arr = 145,148,119,144,140,118,116,116,115,156,155,118,138,115
The 2nd entry from the end is 138
The 1st entry from the right: 115
Which number is the fourth entry from the end?
Answer: 155
The first entry from the left -> 145

Questions about the row below.
1) The entry just right of 114?
2) The entry just right of 118?
[127 118 119 114 116 121 119 103 141 119]
1) 116
2) 119

[141 147 140 151 127 119 145 154 110]
What is the entry just left of the smallest entry? 154
The entry just left of the largest entry: 145
What is the entry just left of 119? 127

grid =
[[124 126 128 130 125 128 124]
 [136 132 124 130 135 133 134]
 [142 135 120 129 141 133 140]
 [124 124 146 104 126 115 131]
 [128 128 128 128 128 128 128]
 [139 134 122 130 138 133 138]
 [123 126 129 132 122 130 122]
 [143 136 122 129 140 136 140]]
Rows and columns are numbered from 1.
The entry in row 2 and column 3: 124
The entry directly below the smallest entry: 128
The bottom entry of the column that holds the largest entry -> 122
What is the bottom entry of the column that holds the smallest entry?
Answer: 129
The bottom-left entry -> 143
The maximum -> 146
What is the bottom-right entry?
Answer: 140
What is the top-left entry?
Answer: 124
What is the entry just left of 125?
Answer: 130
What is the entry just right of 142?
Answer: 135
The entry in row 2 and column 1 is 136
What is the entry at row 2, column 2?
Answer: 132
The entry in row 1 and column 3: 128
What is the entry in row 3 and column 1?
Answer: 142
The entry directly above 139: 128

A =
[[116 116 141 115]
 [114 109 147 109]
 [125 126 129 127]
 [123 129 127 129]
 [124 129 127 129]
 [116 111 146 110]
 [114 107 149 107]
 [124 127 128 128]
 [119 115 141 115]
 [114 108 147 109]
 [114 111 145 111]
 [113 105 150 107]
 [124 129 127 129]
 [113 106 150 106]
 [123 128 127 129]
 [113 107 149 108]]
Indices start at 1.
Find the entry in row 1 and column 2.
Answer: 116
Find the entry directly above 105.
Answer: 111
Find the top-left entry.
Answer: 116
The entry in the bottom-right corner is 108
Find the entry in the bottom-left corner.
Answer: 113
Find the entry at row 1, column 3.
Answer: 141
The top-right entry -> 115
The smallest entry: 105
The entry in row 3 and column 1: 125
The entry in row 2 and column 3 -> 147
The entry directly below the smallest entry -> 129

Read these off the matrix that follows.
1) Find the entry in the top-left corner.
2) Find the first entry in the row that holds the largest entry.
3) Find the largest entry.
4) Find the last entry, reading row by row.
5) Find the first entry on the diagonal from the top-right corner.
6) Find the last entry of the largest entry's row.
7) Find the entry just left of 133.
8) Find the smallest entry in the first row.
[[139 129 137 145 143 137 141 146 143 142]
 [136 144 136 134 132 156 139 133 141 141]
 [139 146 140 139 141 153 128 138 128 127]
 [129 130 127 132 130 139 127 132 128 127]]
1) 139
2) 136
3) 156
4) 127
5) 142
6) 141
7) 139
8) 129
